[[ 44 -32 -19]
 [ 25   7 -14]]
->
[[-32 -19]
 [  7 -14]]

[[-15 -22  11  10  12]
 [ 25  43  32 -45 -42]
 [ 22  49  26 -31 -41]]
->
[[-22  11]
 [ 43  32]]

[[-11 -12 -11  -6]
 [-15  13  20   2]
 [ 34   4   0   8]
 [-42  -7  -4  -7]
 [ 16  18 -43  32]]
->
[[-12 -11]
 [ 13  20]]

[[ -1   0 -37  31  34]
 [ -5   0 -38  31 -29]
 [  0 -40   8  31  19]
 [ -6 -39 -19  31 -11]]
->
[[  0 -37]
 [  0 -38]]

[[-42 -38 -30]
 [ -9  -6  43]
 [ 21  18  -2]]
->
[[-38 -30]
 [ -6  43]]

[[ 32  31 -25 -39]
 [ 10  36  -1 -10]
 [ 16  -8  15 -18]]
->
[[ 31 -25]
 [ 36  -1]]

[[-44  48 -21  47]
 [-24  -1 -33  14]
 [ 32 -36  26 -37]]
->
[[ 48 -21]
 [ -1 -33]]
---
[[-4 19]
 [ 2 17]
 [19 16]
 [41 10]]
->
[[-4 19]
 [ 2 17]]

[[ -5 -18 -46  -1]
 [ 19  -1 -34 -13]]
->
[[ -5 -18]
 [ 19  -1]]

[[  0 -32  -5 -30]
 [ 38  42 -26 -47]
 [ 15  -6  24  -7]
 [-23 -27 -37 -35]
 [-33 -17  50 -32]]
->
[[  0 -32]
 [ 38  42]]

[[ 37  26 -25  38   5]
 [ 33  30 -31  36  14]]
->
[[37 26]
 [33 30]]

[[14 19 16  7]
 [15 45 13 12]
 [24 20 11 25]
 [13 17 31  9]]
->
[[14 19]
 [15 45]]

[[ 17 -32 -13  35  17]
 [ -4  -2  37 -17  30]
 [ 19   6  24 -16  17]]
->
[[ 17 -32]
 [ -4  -2]]

[[ 40  13]
 [-27 -23]
 [-14  38]
 [-17   9]
 [-25   2]]
->
[[ 40  13]
 [-27 -23]]

[[-36  24  27 -15]
 [-39 -11  27 -15]]
->
[[-36  24]
 [-39 -11]]

[[ 27  44  -7  -2]
 [ 27 -36  -2  38]]
->
[[ 27  44]
 [ 27 -36]]
